Here is a tiny trained network, its code and every weight. The questions are about switching its units off for an input and a class, where a switched-off unit gives its printed mean instead of its output.

import numpy as np


def w(rows, s, z=0):
    codes = np.array(rows[::2]) - 128.0
    scale = np.full(codes.shape[1], s)
    scale[-1] = z or s
    return codes * scale


def norm(h):
    return h / np.sqrt((h * h).mean(-1, keepdims=True) + 1e-5)


def f(y):
    return np.maximum(y, 0)


def log_softmax(a):
    a = a - a.max(-1, keepdims=True)
    return a - np.log(np.exp(a).sum(-1, keepdims=True))


def net(x, mask):
    res = np.array(x, float).reshape(1, 5) / 4 @ E
    u = 0
    for l in range(3):
        y = f(norm(res) @ A[l][:, :-1].T + A[l][:, -1])
        res = res + np.where(mask[u : u + 6], y, B[l][:, -1]) @ B[l][:, :-1]
        u += 6
    return log_softmax(norm(res)[-1] @ U[:, :-1].T + U[:, -1])


A, B = {}, {}
E = w([
[115,168,97,114,97,111,131,125],'x0',
[135,177,210,171,26,162,183,120],'x1',
[189,143,139,109,76,123,66,2],'x2',
[254,105,72,175,167,58,229,89],'x3',
[76,93,177,163,166,44,138,71],'x4',
],0.0022)
A[0] = w([
[140,123,97,187,139,152,102,215,114],'L0N0',
[141,118,72,107,184,77,40,158,9],'L0N1',
[169,116,121,126,95,104,40,67,115],'L0N2',
[54,123,108,155,163,103,186,254,51],'L0N3',
[207,121,114,157,143,80,97,155,99],'L0N4',
[51,130,169,168,90,163,94,175,188],'L0N5',
],0.0038,0.0011)
B[0] = w([
[125,157,132,136,117,149,97,87,191],'L0N0',
[204,78,179,91,28,93,159,153,194],'L0N1',
[71,57,44,253,110,196,163,77,197],'L0N2',
[105,108,52,211,76,145,98,32,253],'L0N3',
[125,222,164,126,139,147,167,149,179],'L0N4',
[178,169,146,87,155,110,151,99,234],'L0N5',
],0.0048,0.0031)
A[1] = w([
[156,27,64,27,151,71,110,169,20],'L1N0',
[208,49,138,157,133,93,177,88,254],'L1N1',
[33,134,89,225,156,130,113,252,140],'L1N2',
[204,245,125,71,45,213,142,95,151],'L1N3',
[96,120,151,110,79,54,153,77,147],'L1N4',
[49,118,147,62,122,161,42,153,160],'L1N5',
],0.0036,0.0008)
B[1] = w([
[254,34,222,87,12,105,175,137,170],'L1N0',
[20,202,122,101,106,121,105,150,251],'L1N1',
[218,77,83,204,69,222,146,45,176],'L1N2',
[118,72,127,133,171,108,103,169,253],'L1N3',
[79,75,186,128,151,72,90,195,187],'L1N4',
[102,213,105,50,167,32,244,76,192],'L1N5',
],0.0039,0.0034)
A[2] = w([
[200,252,76,186,217,64,248,163,48],'L2N0',
[104,139,216,193,61,150,143,225,40],'L2N1',
[131,98,145,107,34,55,159,138,255],'L2N2',
[247,142,36,62,83,225,68,234,243],'L2N3',
[198,160,155,179,89,80,201,145,123],'L2N4',
[45,195,192,112,47,169,32,40,138],'L2N5',
],0.0032,0.00072)
B[2] = w([
[110,160,124,57,167,167,103,115,220],'L2N0',
[191,48,151,122,53,68,92,163,174],'L2N1',
[177,93,235,134,150,190,84,186,225],'L2N2',
[73,118,208,231,166,95,89,163,239],'L2N3',
[105,143,113,2,131,125,130,114,200],'L2N4',
[184,138,44,125,170,136,173,155,253],'L2N5',
],0.0044,0.0029)
U = w([
[123,92,7,218,44,199,169,47,131],'0',
[195,53,193,76,19,109,135,190,107],'1',
[87,240,96,3,201,125,187,121,9],'2',
[48,116,165,192,199,96,81,161,254],'3',
],0.0054,0.00057)

Each question gives the input, the list of numbers given to net, and the class t.
The units are the neurons (one row each of A and B). Each row of codes is followed by its name. A weight is (code - 128) times the scale printed after its matrix; where a second scale follows, it is the last column's (A, B and U).
mask holds one flag per neuron, layer by layer. A switched-off neuron (its flag False) gives its mean, the last column of its row in B, instead of its output. The means were averaged over made-up inputs and are rounded, as every weight is.
A unit's drop is (log p(t) with every unit on - log p(t) with that unit switched off) / (log p(t) with every unit on - log p(t) with every unit switched off).
The circuit of an input: a set's keep is (log p(t) with only the set's units on - log p(t) with every unit switched off) / (log p(t) with every unit on - log p(t) with every unit switched off). Starting from the 12 units with the biggest drops (on a tie, the unit counted first), units are removed one at a time, each time the one whose removal leaves the highest keep (on an exact tie, the one counted first), for as long as the keep stays at least 0.8.
units of the circuit, in order: the units of the circuit, biggest drop first
top k neurons: the k neurons with the biggest drops, biggest first
k most important neurons of layer l: the k neurons of layer l with the biggest drops, biggest first
input [-6,4,-2,3,-8], class 3: units of the circuit, in order : (L2N3 L1N3)
input [-6,-5,1,-5,-2], class 1: units of the circuit, in order : (L0N1 L1N0)
input [8,-7,-8,6,1], class 0: top 4 neurons : (L0N3 L0N5 L1N2 L1N5)
input [-3,4,5,6,5], class 2: units of the circuit, in order : (L0N3 L2N4 L1N1)
input [4,-7,1,-7,5], class 1: units of the circuit, in order : (L0N1 L1N0 L0N3)
input [5,0,-6,8,0], class 2: 2 most important neurons of layer 2 : (L2N0 L2N4)
input [3,-8,-8,-6,-7], class 0: 2 most important neurons of layer 1 : (L1N2 L1N4)
input [2,-8,-7,-4,1], class 1: top 3 neurons : (L0N1 L1N0 L0N2)
input [1,-8,6,1,-3], class 1: units of the circuit, in order : (L0N1)
input [0,-3,5,3,-8], class 3: top 2 neurons : (L2N3 L0N3)
input [-2,0,-2,-4,-4], class 2: top 3 neurons : (L1N5 L0N1 L0N5)
input [3,2,7,-6,-8], class 3: 3 most important neurons of layer 0 : (L0N3 L0N0 L0N5)
input [6,-8,-6,-8,2], class 1: 2 most important neurons of layer 1 : (L1N0 L1N1)
input [-8,-4,1,-8,-1], class 2: top neuron : (L1N5)
input [-6,0,4,-5,4], class 2: 2 most important neurons of layer 1 : (L1N5 L1N2)
input [-8,0,4,-8,5], class 2: units of the circuit, in order : (L1N5 L2N5)
input [-7,-4,-8,7,-1], class 0: units of the circuit, in order : (L0N3 L1N2)
input [3,4,-1,-4,-8], class 3: 3 most important neurons of layer 1 : (L1N3 L1N1 L1N0)
input [8,-5,0,3,-8], class 3: top 3 neurons : (L2N3 L0N4 L1N3)
input [3,-7,-1,7,-3], class 1: units of the circuit, in order : (L1N0 L0N1)
input [-7,-1,-1,-4,-8], class 3: top 2 neurons : (L2N3 L1N3)
input [-2,-6,-5,6,3], class 1: units of the circuit, in order : (L1N0)
input [-1,7,-8,5,1], class 0: top 2 neurons : (L0N3 L0N1)
input [3,-6,4,-1,-8], class 3: top 2 neurons : (L2N3 L0N2)
input [-4,3,-7,-7,0], class 0: 2 most important neurons of layer 1 : (L1N2 L1N1)
input [8,4,-3,0,0], class 1: top 2 neurons : (L0N2 L1N5)
input [2,-5,-3,-4,5], class 1: top 2 neurons : (L0N1 L1N0)
